Below are the code and all the weights of a small trained network. Each question names an input and a class and asks about switching units off, where a switched-off unit gives its printed mean instead of its output.

import numpy as np


def w(rows, s, z=0):
    codes = np.array(rows[::2]) - 128.0
    scale = np.full(codes.shape[1], s)
    scale[-1] = z or s
    return codes * scale


def norm(h):
    return h / np.sqrt((h * h).mean(-1, keepdims=True) + 1e-5)


def f(y):
    return y / 2 * (1 + np.tanh(0.7978845608 * (y + 0.044715 * y**3)))


def log_softmax(a):
    a = a - a.max(-1, keepdims=True)
    return a - np.log(np.exp(a).sum(-1, keepdims=True))


def net(x, mask):
    res = np.array(x, float).reshape(1, 7) / 4 @ E
    u = 0
    for l in range(3):
        y = f(norm(res) @ A[l][:, :-1].T + A[l][:, -1])
        res = res + np.where(mask[u : u + 6], y, B[l][:, -1]) @ B[l][:, :-1]
        u += 6
    return log_softmax(norm(res)[-1] @ U[:, :-1].T + U[:, -1])


A, B = {}, {}
E = w([
[129,131,127,126,130,129],'x0',
[131,137,128,135,122,129],'x1',
[122,118,138,137,104,120],'x2',
[121,123,116,47,80,186],'x3',
[252,79,144,148,112,139],'x4',
[116,107,27,134,111,98],'x5',
[130,131,127,125,132,128],'x6',
],0.014)
A[0] = w([
[128,126,117,39,66,207,221],'0.n0',
[85,167,251,116,147,159,180],'0.n1',
[98,117,91,78,108,146,74],'0.n2',
[239,83,87,138,98,125,1],'0.n3',
[237,103,234,115,142,151,135],'0.n4',
[143,106,138,74,147,98,130],'0.n5',
],0.019,0.0057)
B[0] = w([
[162,105,128,11,23,181,241],'0.n0',
[156,112,198,61,205,111,217],'0.n1',
[44,150,132,155,230,190,168],'0.n2',
[113,148,229,23,222,120,217],'0.n3',
[159,116,48,252,59,171,249],'0.n4',
[112,135,171,156,127,119,136],'0.n5',
],0.018,0.016)
A[1] = w([
[102,129,51,118,45,182,67],'1.n0',
[207,91,188,183,252,65,117],'1.n1',
[57,178,39,132,95,18,103],'1.n2',
[75,97,50,46,30,136,89],'1.n3',
[57,145,137,147,209,84,145],'1.n4',
[149,109,133,16,39,93,5],'1.n5',
],0.016,0.0027)
B[1] = w([
[81,176,171,174,52,93,180],'1.n0',
[63,223,149,66,84,27,252],'1.n1',
[170,70,2,117,127,152,163],'1.n2',
[83,187,177,203,174,131,212],'1.n3',
[136,100,57,132,60,124,186],'1.n4',
[186,67,68,137,211,95,223],'1.n5',
],0.019,0.013)
A[2] = w([
[227,93,102,162,175,144,42],'2.n0',
[68,169,150,98,86,108,81],'2.n1',
[160,115,117,252,153,35,2],'2.n2',
[82,196,135,223,151,137,111],'2.n3',
[81,117,145,139,143,179,117],'2.n4',
[168,117,185,103,183,157,61],'2.n5',
],0.017,0.0033)
B[2] = w([
[78,169,161,110,139,88,193],'2.n0',
[151,155,138,192,161,76,254],'2.n1',
[7,130,128,112,207,206,193],'2.n2',
[94,107,120,148,183,176,214],'2.n3',
[165,81,131,200,191,114,166],'2.n4',
[139,47,92,113,153,102,220],'2.n5',
],0.02,0.0074)
U = w([
[113,197,150,95,113,41,204],'0',
[77,167,134,193,141,181,206],'1',
[181,80,166,42,153,160,122],'2',
[214,116,150,172,27,190,2],'3',
[132,118,5,143,68,101,46],'4',
],0.018,0.0032)

Each question gives the input, the list of numbers given to net, and the class t.
The units are the neurons (one row each of A and B). Each row of codes is followed by its name. A weight is (code - 128) times the scale printed after its matrix; where a second scale follows, it is the last column's (A, B and U).
mask holds one flag per neuron, layer by layer. A switched-off neuron (its flag False) gives its mean, the last column of its row in B, instead of its output. The means were averaged over made-up inputs and are rounded, as every weight is.
A unit's drop is (log p(t) with every unit on - log p(t) with that unit switched off) / (log p(t) with every unit on - log p(t) with every unit switched off).
most important unit: the unit with the biggest drop
k most important neurons: the k neurons with the biggest drops, biggest first
top k neurons in layer l: the k neurons of layer l with the biggest drops, biggest first
input [4,3,1,-3,2,-7,5], class 1: most important unit => 0.n4
input [-3,-7,-8,-5,-1,7,-8], class 4: 2 most important neurons => [0.n0, 0.n1]
input [-1,0,2,-1,7,3,1], class 0: 2 most important neurons => [0.n3, 0.n0]
input [2,-7,2,-6,8,-4,-1], class 1: 2 most important neurons => [0.n4, 0.n0]
input [5,-2,0,3,0,4,-7], class 1: 3 most important neurons => [0.n1, 0.n2, 1.n3]
input [-3,3,4,-4,-8,2,-8], class 4: 2 most important neurons => [0.n0, 0.n3]
input [-7,4,0,-4,-4,1,5], class 4: top 3 neurons in layer 0 => [0.n0, 0.n3, 0.n1]
input [-7,-6,7,1,-8,8,-3], class 1: top 4 neurons in layer 1 => [1.n3, 1.n0, 1.n5, 1.n1]
input [-4,-6,0,-5,-1,5,6], class 4: 4 most important neurons => [0.n0, 0.n1, 0.n3, 0.n4]
input [-6,7,2,-7,2,-3,7], class 1: 3 most important neurons => [0.n4, 0.n3, 0.n0]
input [-2,-3,6,7,7,0,-4], class 3: 2 most important neurons => [0.n4, 0.n1]
input [-1,8,3,4,1,-4,-3], class 3: 2 most important neurons => [0.n4, 0.n3]
input [-1,5,-3,0,-7,8,7], class 4: 4 most important neurons => [0.n0, 1.n2, 0.n4, 1.n4]
input [7,-8,-8,2,3,0,-3], class 3: most important unit => 0.n4
input [-7,8,4,-8,-4,6,2], class 4: top 2 neurons in layer 0 => [0.n0, 0.n4]
input [-2,-3,-1,-8,2,-5,2], class 1: top 3 neurons in layer 0 => [0.n4, 0.n3, 0.n0]
input [-1,-3,-4,-8,7,-2,7], class 1: 3 most important neurons => [0.n4, 0.n0, 0.n1]
input [3,5,8,-6,0,2,-3], class 4: top 2 neurons in layer 0 => [0.n0, 0.n1]
input [-8,5,4,3,-6,-1,-8], class 2: top 2 neurons in layer 0 => [0.n4, 0.n1]
input [-3,8,-1,-2,-6,8,-2], class 4: 2 most important neurons => [0.n0, 0.n4]
input [-2,3,-1,0,4,8,-7], class 0: most important unit => 0.n0
input [-4,-3,-8,8,6,-1,-5], class 3: 3 most important neurons => [0.n4, 0.n1, 1.n0]
input [8,7,-8,7,-1,2,-5], class 1: 3 most important neurons => [0.n1, 0.n3, 0.n2]
input [0,5,6,1,6,-4,3], class 3: top 2 neurons in layer 1 => [1.n3, 1.n5]
input [-8,-8,4,0,-6,4,2], class 4: top 3 neurons in layer 0 => [0.n0, 0.n4, 0.n2]
input [-7,-3,-5,-8,-5,3,-5], class 4: top 2 neurons in layer 0 => [0.n0, 0.n1]
input [6,-4,5,4,-2,-6,7], class 2: most important unit => 0.n1
input [-1,-3,0,4,2,-8,6], class 3: top 2 neurons in layer 0 => [0.n4, 0.n3]
